Each row was made from one walk, in order. Every step used is in the known rows, and no mark comes twice. Write each row's walk.
Known rows:
P X U N: [ 49 -16  -1  20 -40  39  76  51  23 -14 -64  -3 -22 -25 -10 -43 -18  30
  25 -13 -96  -9  35  36 -91 -11  -5 -43  61 -30 -15 -56 -43 -19   6   1
 -16  -9  83 -66  82 -25 -91 -28  15  -1 -14   6]
P H W E A L: [ -55  -92  218  -14    4    1   23  -28   13  -61    3   33  -42   49
   19   -9  -11  -42  -19  -32 -103   28  -17 -112  -33  -19   61 -110
   95   25   13  -16   48   -5  -74  -70   -1  129   22   70  -34   49
   53  -37  176 -270  -72   39]
X H R A W E N U V: [  14    4  -60   64   57  -28    3  -38  -17   58  -63    6  -28   56
   11    6  -31    9  -19  -65  -92   27  -75   59  -32    2  -51  -80
   -8   20   37  -54  150  -38   12 -141   17   38  -25   -6 -130   28
 -124  -33  109 -294   -5    2]
W E V U: [ -10  -30   25   77    8   80   29   69  -66   38   49   31   55   44
   44   93    7  -23  -53  -27  -47    8  -13  -31   53   49   41   45
   23   26   45   14   65   11  -15  -16  -16   26   10  -44  -33  -17
   -3  -26  124 -325  -12  -20]
R H P X V U N: [  87   24  -86   56  -51   19   85   34   27  -39  -96    4   36   49
  -56  -94  -36   25   60  -10 -149  -20   11   20 -123    0   36  -29
   -2  -69   12  -64    2   25  -46  -96   64   39  128  -76   88   23
 -220  -40  -24 -200  -16  -25]
P X H N L U V: [  67   20  -18  -15   33  -78   33   69   77  115  -73   -2   30  -66
  -24   -2  -11  -18   62    6   -7  -20   50   32  -70   24  -14  -96
  -12  -87  -22  -33  -24  -73   14   21   61   27   29 -126   52  -20
  -97   -5  132  201  -62  -11]
E V U N L A W R: [  36  -64  -11   86  -65  -91  -39   63    0  109  -20   29   74   50
   40   53   -5   -9  -53    5   18  -21  -22   34   73   35  -16  -51
   65   63   -1  -84   21  -28   71    4    1 -121   30  -28 -121  -22
 -116  -10  -64 -198    7    5]
R X P H N L U: [  34   47   79  -55  -14  -84   69   36   93   29  -67   27   15  -45
  -30  -45  -34  -68   26   40  -84  -14   53  -18 -118   16   20 -117
   67 -116  -62  -11  -32  -28  -49   36   55  152   63 -132  172  -35
 -126   23  117   65  -68  -15]
E A W R X P: [  50  -34   64    8  -93  -89    2  -26  -24 -130  -50   57  -53   78
    4 -110  -64  -23  -11   10  -13   23  -32  -11  -45    8   61   -9
   -3   20  -70  -18  100  -32  -79  -68   49  107   82   61    0   37
 -174  -16 -141 -144   27   23]
H W R A L N U V: [ -33  -16  -38    8   19   39  -23  -26   22   60  -51    1    4   61
    3  -43  -10    2    2  -84   17   25  -16   87    7  -46  -96  -74
   82   16    6  -84   97  -40   39 -139   60  -73   55   28  -83   14
  -22  -70   88 -191  -77  -47]
W E N L U V: [ -5 -34 -31  86  22 -54 -19  41 -16 151  31  22  24 -11  14 113  21  34
  -2  29  24  -1  89  73  50  56 -63  17 -38  16   5  44  36 -50  40   3
  48  41   1 -87 -62 -37 -36  25 251 -33 -47 -43]
X H R A: [ -11   60   16  -59   44   60   24  -74   13  -40  -66  -29    1   35
  -34  -92  -24  -15   14  -78  -58   21  -64  -27  -61  -69   10  -39
   22  -38   18  -94   56  -11  -31 -116   22   24   -2    2  -27   67
  -12  -29  -26 -114   -8   43]
X V U N L A: [  50  -90  -89   53   -3  -74  -12   44   60  128    6   -8   83  -33
  -18   10   21   63   34   28  -36  -68   45   46   14   11  -42   29
  -36   -2   34  -65  -67  -18   87   -7  -16 -101   -3  -88 -107   -5
   -8  -41  -38   11   -5   22]
P H R X U: [  46   76   57  -28   19   38   49  -10   71 -109  -62   24  -10    4
  -21  -99  -53  -29   -8  -29 -139    7   38   10 -118  -40   45  -59
   76  -62  -17  -81  -21   17  -68  -49   -3  119  142  -47  122   25
 -131  -33   22    8  -18   22]
V U X P H W: [   9   14   12  -40    7   35   29   21   10   36  -66  -38   94   22
  -14  -52  -33  -23    5  -18 -142  -26  -46  -17  -24  -68  -10   -1
  -34  -65   17  -88   24  -18  -48  -77   55   22  -27  -50   -1   16
    9  -31  -35  -62    8   32]
U N L A W R X H P: [  88   11   43  -22  -92 -115   -3   -7   81   16 -107   30    0   27
  -43 -109  -41   -9   24   11  -54   -1   12   16  -96   -7    7 -126
  -12    7  -80  -86   31  -30    3  -52   60    1   59   -9  -15    9
 -291   28 -205  -87    4   28]
L A E W R: [  21  -65  117   35  -66  -96  -23   -2   14  -30   12   50  -10   56
   56    3  -12  -34  -15   28   74  -21    6  -27   11   28    6  -20
  -29   80  -10  -28   35  -26   24   12  -12    5  -25  109 -133   29
  -38  -25 -102 -115   32   54]
U X P H W R: [  27   52   53  -65   -7   19    6  -20   16   -8 -103  -23   45   60
  -24 -105  -58  -37  -16  -21 -122   -3  -66   -4  -45  -69  -17  -20
  -54  -50  -17  -89   41  -41  -70 -109   74   57  -11   16   31   30
  -51  -20  -86  -45   14   28]
L N U X P H R A: [ -12   68  -38  -84   39   31   73  -42   38   43 -119  -23   48   27
   -1  -70  -31  -71   29  -28 -118   11    5   26  -67  -85  -71  -82
   48  -81    1  -83   38  -41   -2  -81   78    5  -58  -66   85   18
  -45  -20  -78  -99  -30  -21]
R P X H W: [  38   58   36  -41   11    6   72  -29   24  -64 -101  -14  -22   37
  -54 -112  -37  -24   23  -34  -82   11  -36  -60  -90  -61   39  -69
   -7  -54   -2  -48   21   -9 -103 -103   62   75   37  -15  120   50
  -99  -15  -45  -44  -39   40]
X P H R A W E: [   3    3  108  -41    8   11   80  -37   24 -149 -108    5  -65  100
   -9  -75  -62  -40   -3  -47 -219   16 -113  -97 -126  -43   35  -73
   36  -28   10  -75  106   -5  -63 -100   17  192   35   43   32   66
  -80  -45  -37 -488   -6   49]
V U X H W R A L N: [ -43   -8   73  -36  -50  177  -15   16  -11   50  -54  -40   82   48
  -10  -86  -20  -23   19 -112  -34   43  -27   11  -20 -115  -56  -55
   60    7  -17 -140  111  -38  -22 -132   66  -46   65   -1 -150   17
   16   -4   15 -251  -46    0]
V U N L A E W H P: [  58  -77   65   73 -112 -141    9    7   22   90   -5   53   53   62
   34  -19    3  -20    4   52   36  -61   30   49    5   63   14  -56
  -17   25  -27  -45    9    6   72  -53   53  -96  -60   16 -105  -10
 -128  -39  -72 -239    0   27]
X V U N L A W E: [  74 -146   -4   86  -24  -72    1   80   51   77   -1   22   25  -10
    5   37    2   63   13   27  -96  -58   15   11  -10   40  -23   10
  -47   49   28  -58    6  -22   77   -3  -44  -22   12  -42 -153  -16
  -44  -34  -25 -287  -19   30]
W E N U: [ -10  -19   -8   78   29  -42    1  -11  -55  114   34   32   -4    9
   40   70   13  -14  -52   12  -21    6   -2   56   25   64  -39  -63
   -3   17   12   62   37  -13   -2  -31  -17   41  -60  -54  -14  -40
  -38   18  192 -150  -15  -27]
H R A E N L U: [ -45    3   25   43   35  -49   15  -49  -13   44   -2   18   20   17
   34   30   12  -22  -11  -26   43   10   34   33  -15    4  -48  -75
   85  -11    4    4   55  -23   14  -14   61   69    3  -79  -48    8
   -2   37  206 -246  -69    3]
V U X P: [ 18 -13 -34 -12 -32  31  -1  67 -32  63 -13 -29 110  17   0  -3 -13   3
  27  -4 -37 -20   1  33   7 -24 -16  65 -84 -41  -1 -13  40 -16 -14 -21
  57 -15 -30 -78 -41 -13 -20 -11 -59 -42  43   8]
N L U X P H R A E W: [  -8   -4   90  -66   16  -74   56  -38   35    8  -74    8   46   51
   32  -31  -38  -69   29    2  -18   -7   51  -23  -26  -39  -25  -50
   54  -61    4  -78   78  -65  -47  -27  101   93  -56  -43   -3   49
  -17   -6   28 -175  -49   49]
X P H W E V U N: [ -34   -3   64   32  -19   86  126   47  -27   45  -57    6   41   53
   11   10  -18  -20  -33  -27 -271   -7  -66  -83  -40  -22   29    0
   73  -14   36  -84   69   -1  -20 -104   26   38   -3  -38   36   -3
  -13  -58   78 -372  -33   -5]
P X V U N L A E W R: [  87 -119  -14  101  -56 -157   28   32   28   48  -22   53   34   38
   43  -38  -13   16   20   41  -18  -67   35   13   -5   51  -11  -16
   -7   35    8  -76  -15  -50   26  -14   14  -16   42  -15  -92   28
  -86  -64  -64 -141    6   63]
P H R A E V: [ -40   31   46   14   46   43   82  -17   18  -97  -46   23   -4   68
   34   21  -22  -79  -34  -64 -106   37  -49  -93  -55  -30   31  -65
  146   -8   54  -34   70   16  -23  -15   13   96   27   16   25   51
  -27  -29   59 -375  -28    9]
P H N U X: [  49   19    5  -12   40  -28   -5   35   67  127  -52    1   54  -47
    8   18  -22  -81  -22    2   -9   -9    0   53  -41   29  -33 -140
   37  -70   -1   -2  -33  -15   -2   39  -16  -27  -66  -83   53  -58
  -68    6  101   66  -27  -21]
V U N L: [   2  -42  -42   50  -22  -35    8   23   -3  142    0    0   58  -22
   -6    7   20   30   -1   11  -12  -28   14   55   38   17  -24   -3
   61  -15  -10  -29  -26   -5   52   -8   13 -121    2  -98  -35  -31
    6   -9   68  -21  -23    2]
L N U X P H: [   1   28  -37  -59  -10  -13   64   39   35   97  -74   -9   50  -22
   17   -5  -13  -64   40   44 -112   -1   53   32  -36  -50  -75  -56
    7  -58  -26  -25    0  -52   23   11   60  -13  -74  -75   87  -33
  -48   26  -91   94  -14  -50]
V U N L A E W: [   2 -127   61   72  -64 -138   16   34   27  125   29   37   45  -13
   51   53   28    8    8   51   38  -56   53   -2   45   38  -16  -23
   44   56    7  -33  -16  -20   95   42  -11 -118  -67  -14 -160  -13
   23  -29  -13  -87   -3   56]
R X H W E V U N L A: [  15  -21   79   29   10    2   59   44   30  136  -19   27   69  -27
  -16   13    4    4  -43  -34 -120  -12   23  -48    2   -8   25  -34
   27   18   29  -88   37  -28    3  -87    6  -18  -16  -83  -60  -14
  -41  -35   80 -183  -57   32]
P H R A W E V U N: [ -20  -12   43   75  -13  103   87   20  -14  -32  -79   19   -1   91
   27   21  -38  -38  -51  -81 -181   32  -79  -75  -42  -13   28  -65
  180   34   49 -127  116   21  -17  -72  -19   32   82    2  -22   20
  -88  -48   86 -610  -41    2]

Write each row's walk:
[ -19   37   -3  -59   20   36   30   34   39  -33  -92  -32   28   44
  -19  -30  -26   -4  104  -95  -37   39   50  -23  -95  -83  -24  -98
   58  -36   14 -123  104  -46  -53  -68  101  107  146  -41    9   72
 -104  -36  123  -67  -65    6]	P X H R A L U V
[  80  -28   76   56  -38  -83  -15   32    6  116   -4   56   23    1
   65    3  -30  -79  -49   18  104  -22   10  106    1   89  -14  -85
  -23   -2  -22   15   56  -17   14  -18   13  -55 -119   20  -62  -71
  -75  -18   86  -98  -21  -21]	A E W H N U X
[ -57  -86  222  -50  -17  -23   58  -20    3  -80  -20   23  -35   71
   11  -39  -21  -39    8  -18 -183   16  -41 -126  -71  -36   67  -89
   49  -10    0   -9   67  -17  -83 -101   39  178   -1   54   -5   60
   32  -50  104 -288  -45   46]	X P H W E A L
[   1    6   44   46    3  100  122   53  -48   66  -61    5   32   15
   12   -5  -11   -8  -24  -63 -197    8  -44  -76  -35  -15   38  -36
   58    5   38 -101   73  -25  -44 -108   19   14   18  -54   23   -1
  -27  -44  104 -292  -51   11]	P X H W E V U N
[ -64   10  112  -64  -79   75   51   -4   35  -24 -120  -31    5   86
  -29  -85  -43  -21   45  -68 -124   29  -33  -40 -108 -101  -50 -114
  150  -27  -30 -171  106  -36  -50 -108   76   77  126    8   26   34
  -72  -20   98 -287  -85   -2]	X P H W R A L U N
[  43   30   63   35  -16  103   27   84  -46    2  -47   14   85   95
   19   23  -47  -52  -25  -61  -85   38   -9  -27  -16  -19   55   16
  -22   18   24  -38  158   13  -78  -76   66   43   29  -44  -42   12
 -169    7  -24 -427  -10    2]	A W E V U X H R P
[ 120   50  -59   49  -30    1   20    6    4 -105  -84   24   45  116
  -46 -133  -62  -15   21  -23  -85  -15  -41   38  -95   16   60  -27
  -60  -78   -1  -56   28   12 -103 -134   74  116  165  -43   79   59
 -256  -48  -47 -242    8   -9]	W R H P X V U
[  51 -110   98   56  -26  -38   27   96   44   55   -4   38   -3   -5
   34   92   -1   19  -48    7  -87  -19   33   13   -3   44    1  -48
   44   48   21  -33   -2  -37   84   29  -59  -29  -16  -44  -94  -51
  -84  -17   14 -276  -25   11]	X U N L A W E V
[ -14  -20   53   41   30   51   68   25  -34  161  -12    9   61   -2
    6   17   11    7  -52  -41 -148   -7  -38  -21   38    2   17   -6
   55   -2   35  -73   56  -29   10 -116   19  -67  -57  -84  -66  -16
   37  -28  139 -246  -65    9]	X H W E V U N L
[  84    7   41  -13   -6  -80   52    9   91    0  -97    9   24   23
  -44  -77  -21    9   28   -5  -52  -37   69   41 -108  -24   14  -97
   23  -62  -11  -50  -88   -3    2  -44   43   -9   68 -110  119   19
 -177  -52  -53  -23  -32   56]	H R P X U N L A
[  96  -15    4   54  -37 -105  -49   75   64   86  -45   29    1  -10
   -1   13  -32   -9   -2   23   77  -26   16  118  -15   70  -26  -65
  -22  -17  -45  -44   34  -36   65   -7   47  -26   41  -20  -48  -61
 -136   -6  111  -20  -64  -55]	A W H N L U V
[ -39    7   49  -76   12   46   10   30   21  143  -35  -24   65  -44
   24  -17    8  -33   36  -37  -55   23   63   40  -11  -83  -80 -115
   35   -5  -16  -66   57  -52   11  -62   70  -66  -60  -40  -57  -28
   30   33   31   64  -78  -35]	A L N U X H W
[  53  -22   83  -76    5 -123    3   47  119   99  -65  -17   77  -39
  -26   -3  -16  -60   15   39  -76  -46   -1  -21  -75   -4  -11 -120
  -60  -92  -14    7  -94  -39   28   45   27   38 -103  -87   14  -25
  -51   -2  -50  102   22   42]	U X P H N L A
[  75  -32  128   -3  -62 -174   21  -34   58  -73  -84   72  -56   42
  -10 -128  -73  -83  -37   32  -76    3  -65  -26  -99   45   82 -146
   75  -58  -89   -1   10  -35  -73  -37   37  139   66   -4   69   13
 -196  -14  -30 -112   -6   33]	E A W R X P H N L
